How the objects are linked:
m: Q541->Q765, Q226->Q873, Q268->Q306, Q749->Q156, Q318->Q625, Q111->Q771, Q284->Q740, Q888->Q800, Q800->Q268, Q207->Q592, Q11->Q480, Q589->Q336, Q538->Q430, Q655->Q651, Q592->Q11, Q495->Q790, Q546->Q207, Q480->Q231, Q852->Q734, Q728->Q852, Q995->Q423, Q625->Q786, Q112->Q437, Q437->Q51, Q484->Q443, Q160->Q552, Q930->Q478, Q912->Q930, Q508->Q642, Q706->Q748, Q786->Q484, Q443->Q49, Q790->Q170, Q194->Q180, Q642->Q995, Q771->Q369, Q585->Q189, Q242->Q546, Q896->Q452, Q49->Q866, Q466->Q589, Q75->Q918, Q765->Q635, Q170->Q585, Q866->Q538, Q130->Q323, Q822->Q749, Q873->Q888, Q306->Q160, Q848->Q544, Q942->Q495, Q544->Q130, Q206->Q706, Q51->Q896, Q423->Q667, Q734->Q112, Q430->Q472, Q485->Q46, Q619->Q318, Q195->Q466, Q478->Q541, Q189->Q655, Q740->Q206, Q156->Q967, Q472->Q822, Q452->Q485, Q295->Q194, Q918->Q508, Q847->Q111, Q667->Q284, Q231->Q619, Q336->Q295, Q748->Q848, Q46->Q242, Q635->Q728, Q552->Q942, Q651->Q847, Q180->Q226, Q323->Q195, Q369->Q912, Q967->Q75
y: Q541->Q896, Q226->Q495, Q268->Q189, Q749->Q667, Q318->Q472, Q111->Q728, Q284->Q195, Q888->Q170, Q800->Q585, Q207->Q484, Q11->Q49, Q589->Q268, Q538->Q508, Q655->Q541, Q592->Q443, Q495->Q771, Q546->Q786, Q480->Q866, Q852->Q242, Q728->Q46, Q995->Q544, Q625->Q822, Q112->Q207, Q437->Q592, Q484->Q156, Q160->Q651, Q930->Q437, Q912->Q112, Q508->Q748, Q706->Q336, Q786->Q749, Q443->Q967, Q790->Q369, Q194->Q552, Q642->Q848, Q771->Q852, Q585->Q930, Q242->Q625, Q896->Q480, Q49->Q75, Q466->Q800, Q75->Q206, Q765->Q452, Q170->Q912, Q866->Q918, Q130->Q226, Q822->Q423, Q873->Q790, Q306->Q655, Q848->Q194, Q942->Q111, Q544->Q180, Q206->Q589, Q51->Q11, Q423->Q130, Q734->Q546, Q430->Q642, Q485->Q619, Q619->Q430, Q195->Q888, Q478->Q51, Q189->Q478, Q740->Q466, Q156->Q284, Q472->Q995, Q452->Q231, Q295->Q160, Q918->Q706, Q847->Q635, Q667->Q323, Q231->Q538, Q336->Q306, Q748->Q295, Q46->Q318, Q635->Q485, Q552->Q847, Q651->Q765, Q180->Q942, Q323->Q873, Q369->Q734, Q967->Q740
d: Q541->Q111, Q226->Q466, Q268->Q194, Q749->Q49, Q318->Q207, Q111->Q170, Q284->Q918, Q888->Q336, Q800->Q295, Q207->Q896, Q11->Q485, Q589->Q848, Q538->Q625, Q655->Q942, Q592->Q452, Q495->Q800, Q546->Q51, Q480->Q46, Q852->Q930, Q728->Q912, Q995->Q156, Q625->Q592, Q112->Q541, Q437->Q765, Q484->Q480, Q160->Q226, Q930->Q651, Q912->Q655, Q508->Q822, Q706->Q995, Q786->Q11, Q443->Q231, Q790->Q268, Q194->Q323, Q642->Q749, Q771->Q585, Q585->Q160, Q242->Q437, Q896->Q728, Q49->Q619, Q466->Q748, Q75->Q430, Q765->Q771, Q170->Q306, Q866->Q318, Q130->Q740, Q822->Q443, Q873->Q589, Q306->Q180, Q848->Q667, Q942->Q888, Q544->Q284, Q206->Q642, Q51->Q635, Q423->Q967, Q734->Q478, Q430->Q786, Q485->Q734, Q619->Q546, Q195->Q706, Q478->Q847, Q189->Q552, Q740->Q508, Q156->Q866, Q472->Q484, Q452->Q852, Q295->Q130, Q918->Q472, Q847->Q790, Q667->Q75, Q231->Q242, Q336->Q544, Q748->Q423, Q46->Q112, Q635->Q369, Q552->Q873, Q651->Q495, Q180->Q195, Q323->Q206, Q369->Q189, Q967->Q538
q: Q541->Q478, Q226->Q180, Q268->Q800, Q749->Q822, Q318->Q619, Q111->Q847, Q284->Q667, Q888->Q873, Q800->Q888, Q207->Q546, Q11->Q592, Q589->Q466, Q538->Q866, Q655->Q189, Q592->Q207, Q495->Q942, Q546->Q242, Q480->Q11, Q852->Q728, Q728->Q635, Q995->Q642, Q625->Q318, Q112->Q734, Q437->Q112, Q484->Q786, Q160->Q306, Q930->Q912, Q912->Q369, Q508->Q918, Q706->Q206, Q786->Q625, Q443->Q484, Q790->Q495, Q194->Q295, Q642->Q508, Q771->Q111, Q585->Q170, Q242->Q46, Q896->Q51, Q49->Q443, Q466->Q195, Q75->Q967, Q765->Q541, Q170->Q790, Q866->Q49, Q130->Q544, Q822->Q472, Q873->Q226, Q306->Q268, Q848->Q748, Q942->Q552, Q544->Q848, Q206->Q740, Q51->Q437, Q423->Q995, Q734->Q852, Q430->Q538, Q485->Q452, Q619->Q231, Q195->Q323, Q478->Q930, Q189->Q585, Q740->Q284, Q156->Q749, Q472->Q430, Q452->Q896, Q295->Q336, Q918->Q75, Q847->Q651, Q667->Q423, Q231->Q480, Q336->Q589, Q748->Q706, Q46->Q485, Q635->Q765, Q552->Q160, Q651->Q655, Q180->Q194, Q323->Q130, Q369->Q771, Q967->Q156
z: Q541->Q771, Q226->Q589, Q268->Q180, Q749->Q866, Q318->Q592, Q111->Q585, Q284->Q508, Q888->Q295, Q800->Q194, Q207->Q452, Q11->Q46, Q589->Q544, Q538->Q786, Q655->Q495, Q592->Q485, Q495->Q268, Q546->Q896, Q480->Q242, Q852->Q478, Q728->Q930, Q995->Q967, Q625->Q11, Q112->Q765, Q437->Q635, Q484->Q231, Q160->Q873, Q930->Q847, Q912->Q651, Q508->Q749, Q706->Q423, Q786->Q480, Q443->Q619, Q790->Q306, Q194->Q195, Q642->Q156, Q771->Q189, Q585->Q552, Q242->Q51, Q896->Q852, Q49->Q318, Q466->Q848, Q75->Q472, Q765->Q369, Q170->Q160, Q866->Q625, Q130->Q206, Q822->Q49, Q873->Q336, Q306->Q226, Q848->Q284, Q942->Q800, Q544->Q740, Q206->Q995, Q51->Q728, Q423->Q75, Q734->Q541, Q430->Q484, Q485->Q112, Q619->Q207, Q195->Q748, Q478->Q111, Q189->Q942, Q740->Q642, Q156->Q538, Q472->Q443, Q452->Q734, Q295->Q323, Q918->Q822, Q847->Q170, Q667->Q918, Q231->Q546, Q336->Q130, Q748->Q667, Q46->Q437, Q635->Q912, Q552->Q888, Q651->Q790, Q180->Q466, Q323->Q706, Q369->Q655, Q967->Q430
f: Q541->Q635, Q226->Q888, Q268->Q160, Q749->Q967, Q318->Q786, Q111->Q369, Q284->Q206, Q888->Q268, Q800->Q306, Q207->Q11, Q11->Q231, Q589->Q295, Q538->Q472, Q655->Q847, Q592->Q480, Q495->Q170, Q546->Q592, Q480->Q619, Q852->Q112, Q728->Q734, Q995->Q667, Q625->Q484, Q112->Q51, Q437->Q896, Q484->Q49, Q160->Q942, Q930->Q541, Q912->Q478, Q508->Q995, Q706->Q848, Q786->Q443, Q443->Q866, Q790->Q585, Q194->Q226, Q642->Q423, Q771->Q912, Q585->Q655, Q242->Q207, Q896->Q485, Q49->Q538, Q466->Q336, Q75->Q508, Q765->Q728, Q170->Q189, Q866->Q430, Q130->Q195, Q822->Q156, Q873->Q800, Q306->Q552, Q848->Q130, Q942->Q790, Q544->Q323, Q206->Q748, Q51->Q452, Q423->Q284, Q734->Q437, Q430->Q822, Q485->Q242, Q619->Q625, Q195->Q589, Q478->Q765, Q189->Q651, Q740->Q706, Q156->Q75, Q472->Q749, Q452->Q46, Q295->Q180, Q918->Q642, Q847->Q771, Q667->Q740, Q231->Q318, Q336->Q194, Q748->Q544, Q46->Q546, Q635->Q852, Q552->Q495, Q651->Q111, Q180->Q873, Q323->Q466, Q369->Q930, Q967->Q918

In the rows, zero is written as 67.

The rows follow the links: the fewer symbols apart two objects are, the more alike their rows tend to be.

Each row is also shifted at random along 7 hidden directions that mean nothing.

Name the object of each row.
[  93,   70,   56,   56,   54,   76,   58,   55,   71,   72,   77,   62,   66,   64,   69,   56,   83,   61,   74,   69,   72,   68,   56,   67,   69,   79,   81,   80,   58,   76,   61,   70,   86,   52,   45,   49,   81,   67,   66]
object: Q942
[  29,   80,   77,   70,   81,   59,   88,   77,   73,   76,   52,   85,   73,   61,   51,   66,   73,   77,   53,   65,   72,   60,   74,   71,   69,   53,   60,   59,   67,   65,   48,   70,   55,   65,   85,   66,   84,   52,   65]
object: Q592
[  78,   55,   58,   60,   60,   71,   56,   59,   88,   66,   55,   51,   70,   79,   67,   65,   64,   45,   75,   67,   63,   65,   64,   63,   67,   75,   70,   74,   59,   62,   75,   67,   68,   51,   49,   67,   62,   65,   66]
object: Q585
[  85,   74,   72,   57,   57,   68,   67,   63,   65,   70,   76,   82,   71,   57,   72,   67,   78,   70,   64,   58,   71,   74,   63,   62,   69,   73,   67,   64,   67,   74,   51,   76,   80,   57,   67,   46,   82,   64,   63]
object: Q49
[  76,   82,   69,   79,   56,   58,   67,   63,   45,   64,   83,   64,   62,   51,   62,   69,   82,   75,   82,   62,   67,   82,   66,   60,   72,   71,   65,   81,   78,   61,   49,   68,   53,   55,   71,   78,   62,   64,   74]
object: Q667
[  52,   70,   56,   74,   71,   69,   66,   71,   74,   77,   63,   50,   61,   61,   49,   60,   80,   58,   73,   68,   67,   70,   62,   62,   72,   65,   70,   81,   75,   72,   45,   58,   50,   66,   62,   82,   70,   66,   73]
object: Q180
[  77,   71,   83,   68,   75,   61,   67,   75,   43,   79,   71,   73,   64,   64,   76,   74,   61,   96,   38,   67,   61,   78,   79,   67,   63,   71,   59,   49,   73,   74,   71,   63,   75,   98,   88,   71,   55,   71,   70]
object: Q75
[  63,   36,   67,   60,   63,   73,   67,   74,   86,   56,   53,   67,   68,   82,   80,   80,   47,   38,   69,   60,   60,   72,   77,   60,   61,   71,   57,   55,   63,   54,   87,   70,   66,   50,   69,   49,   61,   77,   57]
object: Q749
[  48,   59,   68,   78,   72,   68,   68,   71,   77,   50,   65,   65,   72,   74,   70,   73,   48,   59,   87,   74,   62,   52,   60,   71,   70,   50,   60,   66,   74,   61,   81,   65,   46,   87,   66,   97,   52,   75,   65]
object: Q51
[  86,   66,   71,   61,   64,   62,   66,   70,   68,   64,   54,   63,   64,   71,   69,   71,   74,   62,   51,   59,   67,   81,   80,   64,   64,   80,   64,   64,   77,   60,   55,   72,   58,   45,   66,   61,   57,   67,   73]
object: Q423
[  44,   81,   52,   56,   74,   70,   68,   66,   93,   64,   51,   74,   66,   76,   56,   64,   56,   63,   66,   69,   86,   49,   66,   84,   67,   69,   75,   69,   55,   59,   76,   76,   94,   45,   62,   53,   88,   64,   56]
object: Q734
[  81,   60,   68,   74,   65,   56,   54,   65,   50,   58,   65,   56,   63,   82,   81,   76,   52,   69,   60,   57,   58,   76,   83,   61,   58,   76,   62,   63,   72,   54,   91,   66,   68,   71,   71,   79,   37,   78,   74]
object: Q748
[  91,   67,   77,   68,   71,   60,   61,   74,   56,   69,   61,   58,   64,   67,   69,   72,   71,   78,   47,   64,   62,   81,   75,   65,   66,   76,   59,   58,   84,   72,   52,   64,   56,   80,   74,   83,   43,   69,   79]
object: Q995
[  77,   75,   85,   64,   68,   60,   80,   65,   58,   73,   64,   93,   78,   61,   68,   64,   77,   80,   52,   62,   66,   66,   77,   64,   64,   61,   64,   60,   60,   65,   61,   74,   66,   58,   77,   48,   85,   53,   67]
object: Q242
[  73,   46,   78,   65,   70,   65,   68,   62,   72,   67,   74,   67,   75,   70,   71,   67,   69,   71,   69,   72,   63,   60,   63,   69,   66,   61,   62,   60,   63,   81,   71,   59,   56,   80,   67,   71,   61,   60,   75]
object: Q541
[  43,   47,   75,   65,   68,   64,   85,   68,   60,   73,   66,   77,   68,   72,   72,   63,   75,   68,   52,   68,   58,   68,   84,   60,   60,   61,   70,   63,   60,   66,   80,   64,   53,   57,   71,   43,   81,   69,   69]
object: Q888
[  46,   74,   63,   69,   68,   65,   69,   66,   81,   60,   62,   70,   69,   69,   58,   65,   58,   65,   79,   70,   71,   53,   64,   72,   71,   57,   66,   72,   69,   59,   71,   71,   55,   62,   67,   81,   72,   68,   61]
object: Q112
[  39,   61,   75,   78,   71,   64,   69,   66,   72,   76,   70,   57,   71,   57,   58,   62,   77,   69,   78,   77,   57,   63,   58,   63,   73,   56,   63,   73,   71,   76,   50,   53,   40,   91,   62,   95,   63,   62,   76]
object: Q170
[  66,   71,   61,   72,   74,   67,   50,   77,   80,   70,   55,   45,   63,   68,   57,   75,   54,   60,   70,   62,   65,   72,   59,   64,   74,   70,   56,   62,   84,   71,   49,   60,   60,   93,   73,  106,   42,   73,   67]
object: Q822
[  62,   63,   61,   63,   76,   65,   56,   73,   74,   73,   65,   57,   58,   68,   61,   69,   66,   69,   53,   61,   73,   70,   69,   70,   64,   78,   65,   60,   72,   77,   56,   58,   80,   75,   69,   69,   63,   73,   72]
object: Q206
[  92,   34,   65,   60,   53,   73,   62,   58,   61,   80,   93,   64,   66,   63,   72,   58,   85,   52,   75,   59,   56,   76,   67,   44,   65,   69,   70,   72,   59,   83,   69,   57,   57,   55,   64,   38,   86,   70,   69]
object: Q226
[  78,   42,   80,   54,   76,   67,   66,   69,   90,   73,   52,   63,   75,   78,   67,   65,   71,   65,   45,   72,   62,   61,   71,   69,   65,   66,   60,   52,   70,   83,   59,   60,   47,   76,   63,   69,   62,   62,   76]
object: Q478

From each start, follow one symbol. Which object do you reach?
Answers are names.
---
[  45,   77,   72,   75,   84,   70,   77,   75,   69,   64,   65,   81,   71,   62,   66,   71,   60,   77,   71,   76,   75,   53,   58,   83,   67,   54,   66,   60,   60,   69,   69,   66,   85,   90,   73,   71,   71,   60,   65]
q Q485
---
[  77,   78,   80,   71,   63,   58,   80,   62,   54,   64,   67,   87,   78,   62,   68,   68,   73,   73,   68,   59,   65,   69,   76,   62,   66,   60,   64,   68,   60,   55,   68,   78,   62,   50,   76,   57,   76,   52,   66]
d Q51
---
[  56,   48,   60,   62,   66,   79,   68,   65,   84,   54,   79,   80,   70,   74,   77,   70,   50,   52,   90,   70,   72,   49,   58,   74,   64,   59,   69,   64,   50,   67,   96,   68,   86,   62,   62,   46,   83,   75,   54]
d Q765
---
[  55,   46,   65,   65,   70,   73,   64,   67,   90,   63,   56,   52,   71,   74,   70,   65,   69,   46,   73,   75,   61,   61,   59,   69,   67,   66,   68,   69,   67,   72,   62,   60,   55,   71,   46,   75,   59,   69,   72]
y Q771
---
[  93,   88,   61,   65,   64,   71,   58,   64,   72,   66,   67,   70,   69,   64,   61,   61,   67,   69,   71,   68,   75,   61,   56,   71,   73,   67,   72,   74,   70,   68,   59,   74,   73,   67,   62,   75,   76,   66,   63]
q Q896
---
[  60,   49,   73,   64,   69,   66,   74,   60,   74,   61,   70,   75,   75,   71,   73,   69,   65,   66,   76,   69,   68,   57,   66,   73,   63,   61,   65,   62,   53,   69,   82,   65,   71,   60,   66,   54,   71,   58,   69]
f Q728
---
[  79,   65,   69,   76,   54,   66,   59,   62,   54,   65,   88,   64,   68,   56,   72,   75,   62,   64,   94,   58,   61,   77,   58,   55,   71,   67,   59,   71,   69,   66,   67,   65,   68,   75,   74,   77,   58,   68,   64]
f Q749
---
[  68,   62,   67,   70,   64,   66,   57,   62,   75,   79,   68,   51,   69,   64,   58,   59,   72,   63,   75,   72,   58,   66,   60,   58,   74,   65,   66,   76,   69,   74,   56,   58,   48,   78,   61,   89,   64,   63,   71]
d Q552
---
[  77,   48,   63,   55,   68,   70,   62,   69,   83,   70,   50,   53,   67,   85,   70,   61,   69,   55,   42,   67,   60,   69,   76,   61,   64,   73,   71,   62,   75,   74,   68,   65,   50,   66,   57,   67,   60,   76,   72]
m Q306
---
[  90,   52,   62,   64,   56,   65,   63,   58,   58,   70,   71,   58,   66,   77,   72,   62,   73,   57,   64,   60,   58,   77,   76,   51,   64,   73,   72,   73,   65,   65,   80,   67,   57,   50,   65,   56,   66,   69,   70]
f Q800
---
[  30,   78,   69,   66,   86,   70,   78,   86,   69,   69,   50,   77,   59,   71,   68,   78,   47,   79,   43,   73,   76,   64,   77,   86,   61,   70,   65,   49,   62,   60,   79,   69,   99,   79,   82,   57,   66,   72,   60]
z Q430
---
[  79,   52,   63,   62,   54,   70,   67,   60,   64,   70,   75,   62,   65,   71,   70,   58,   79,   56,   69,   65,   59,   73,   71,   52,   68,   68,   73,   76,   69,   70,   71,   67,   46,   51,   59,   56,   75,   73,   68]
m Q268
---
[  82,   85,   47,   65,   65,   80,   61,   71,   70,   57,   70,   61,   54,   64,   66,   72,   66,   58,   81,   70,   85,   73,   55,   80,   70,   81,   77,   76,   67,   62,   64,   75,  100,   49,   59,   56,   68,   72,   60]
z Q156
---
[  45,   62,   69,   72,   71,   62,   71,   72,   63,   67,   71,   69,   61,   61,   65,   72,   70,   70,   68,   63,   70,   71,   72,   69,   64,   69,   63,   65,   68,   65,   61,   62,   69,   63,   72,   63,   67,   69,   71]
f Q706
---
[  73,   61,   60,   49,   73,   71,   55,   68,  106,   82,   57,   58,   68,   67,   46,   55,   79,   60,   57,   67,   77,   56,   56,   68,   74,   71,   66,   65,   72,   91,   32,   59,   57,   65,   59,   72,   84,   61,   69]
z Q912
---
[  75,   60,   60,   67,   66,   74,   60,   61,   65,   62,   75,   56,   67,   74,   79,   67,   65,   65,   74,   74,   66,   64,   56,   73,   65,   71,   77,   70,   62,   74,   81,   63,   84,   82,   52,   69,   55,   72,   71]
z Q888
---
[ 102,   51,   60,   56,   58,   82,   57,   60,   85,   72,   81,   58,   67,   64,   64,   58,   77,   55,   81,   76,   69,   64,   49,   64,   75,   69,   71,   74,   66,   87,   59,   62,   59,   65,   53,   61,   80,   67,   65]
d Q655
---
[  73,   75,   69,   67,   72,   64,   64,   69,   73,   59,   52,   70,   72,   78,   69,   68,   54,   70,   59,   69,   68,   58,   71,   74,   67,   62,   65,   62,   70,   59,   76,   73,   64,   74,   68,   82,   58,   69,   66]
q Q51
---
[  46,   83,   45,   82,   69,   68,   55,   71,   67,   56,   73,   46,   53,   64,   58,   73,   57,   60,   94,   67,   76,   67,   54,   73,   72,   70,   69,   82,   77,   59,   63,   63,   73,   73,   63,   97,   50,   77,   68]
d Q995
